Each row has a name. Each question is about the rows just above it. Places in a row count from 1.

[154 146  73 168]  Q_127
[107 112 173  92]  Q_935
[135 143 114 154]  Q_401
Table of tags by key:
[113] -> Q_57
[146] -> Q_443
[112] -> Q_683
[147] -> Q_602
The tag of Q_935, keyed by place 2:	Q_683
Whose row is [154 146  73 168]?	Q_127
Whose row is [107 112 173  92]?	Q_935
Which row holds [135 143 114 154]?	Q_401

[184 159 110 129] -> Q_200
[120 166 128 138] -> Q_976
[128 145 129 107] -> Q_832
[113 123 128 131] -> Q_485
[126 105 130 143] -> Q_436
key -> tag
[105] -> Q_473
[166] -> Q_374
[138] -> Q_187
[159] -> Q_867
[165] -> Q_681
[139] -> Q_784
[106] -> Q_907
Join Q_976 by its entry at place 2:	Q_374
Whose row is [184 159 110 129]?	Q_200
Does one of the named rows hold [123 113] side by side, in this order?	no
Is [145 129] printed in one of the named rows, side by side and in this order?	yes

[102 118 115 131 118 117 141 141 135 125 129 125 141 128 128 126 133 110
 125 125 137 144 135 135 126 141 127 118 136 129] : Q_130
[102 118 115 131 118 117 141 115 135 125 129 125 141 128 128 126 133 110
 139 125 137 144 135 135 126 141 127 118 136 129] : Q_822
[102 118 115 131 118 117 141 115 135 125 129 125 141 128 128 126 133 110
 125 125 137 144 135 135 126 141 127 118 136 129] : Q_797
The row with [102 118 115 131 118 117 141 115 135 125 129 125 141 128 128 126 133 110
 125 125 137 144 135 135 126 141 127 118 136 129] is	Q_797
Is [144 135 135] printed in one of the named rows, side by side and in this order?	yes
Whose row is [102 118 115 131 118 117 141 141 135 125 129 125 141 128 128 126 133 110
 125 125 137 144 135 135 126 141 127 118 136 129]?	Q_130

[151  96 137 108 132 174 111  83 148 127 147 135 114 149 137 130 109 154
 159 148 152 125 160 148 130] = Q_528
[151  96 137 108 132 174 111  83 148 127 147 135 114 149 137 130 109 154
 159 148 152 125 141  96 127] = Q_846
[104 119 107 128 109  77 150 140  99 130 128 137 121 108  78  94 152 104
  99 115 110 127 144  91 131] = Q_532
Is [100 130 128] printed in one of the named rows, side by side and in this order?	no
Among the named rows, does one hold [121 108  78] next to each other, in this order?	yes
key -> tag
[95] -> Q_537
[137] -> Q_993
[130] -> Q_119
[131] -> Q_134
[129] -> Q_78
[94] -> Q_298
[136] -> Q_417
Look up the entry of Q_846 at place 16 in the table:	Q_119
Does one of the named rows hold [125 141  96] side by side, in this order?	yes

[188 140 125 156  84 147 158 112 161  84  78 116 146 146 175  87 188 179
 158 156 141  96  82 113 159] : Q_34
[103 109 106 143 137 146  90 115 126 117 163 129  93  83 132 162  83 117
 127 114  95 151 171 107 137] : Q_318
[142 101 155 155 140 163  68  72 145  75 149  91  65  83 167 131 122 129
 180 150  94 150 145 102 159] : Q_20
tags:
[129] -> Q_280
[144] -> Q_314
[128] -> Q_198
[179] -> Q_189
[145] -> Q_486
[130] -> Q_556
The tag of Q_20, keyed by place 18:	Q_280
Is [129 180 150  94] printed in one of the named rows, side by side and in this order?	yes
The row with [142 101 155 155 140 163  68  72 145  75 149  91  65  83 167 131 122 129
 180 150  94 150 145 102 159] is	Q_20
Whose row is [103 109 106 143 137 146  90 115 126 117 163 129  93  83 132 162  83 117
 127 114  95 151 171 107 137]?	Q_318

[125 110 132 138 142 130 149] : Q_499
[134 181 108 142 125 125 139] : Q_3
[145 111 115 136 132 120 133] : Q_171
[132 120 132 136 130 123 149] : Q_870
Table of tags by key:
[131] -> Q_469
[129] -> Q_11
[122] -> Q_6
[123] -> Q_379
[130] -> Q_595
Look up the entry of Q_499 at place 6 in the table:	Q_595
Whose row is [132 120 132 136 130 123 149]?	Q_870

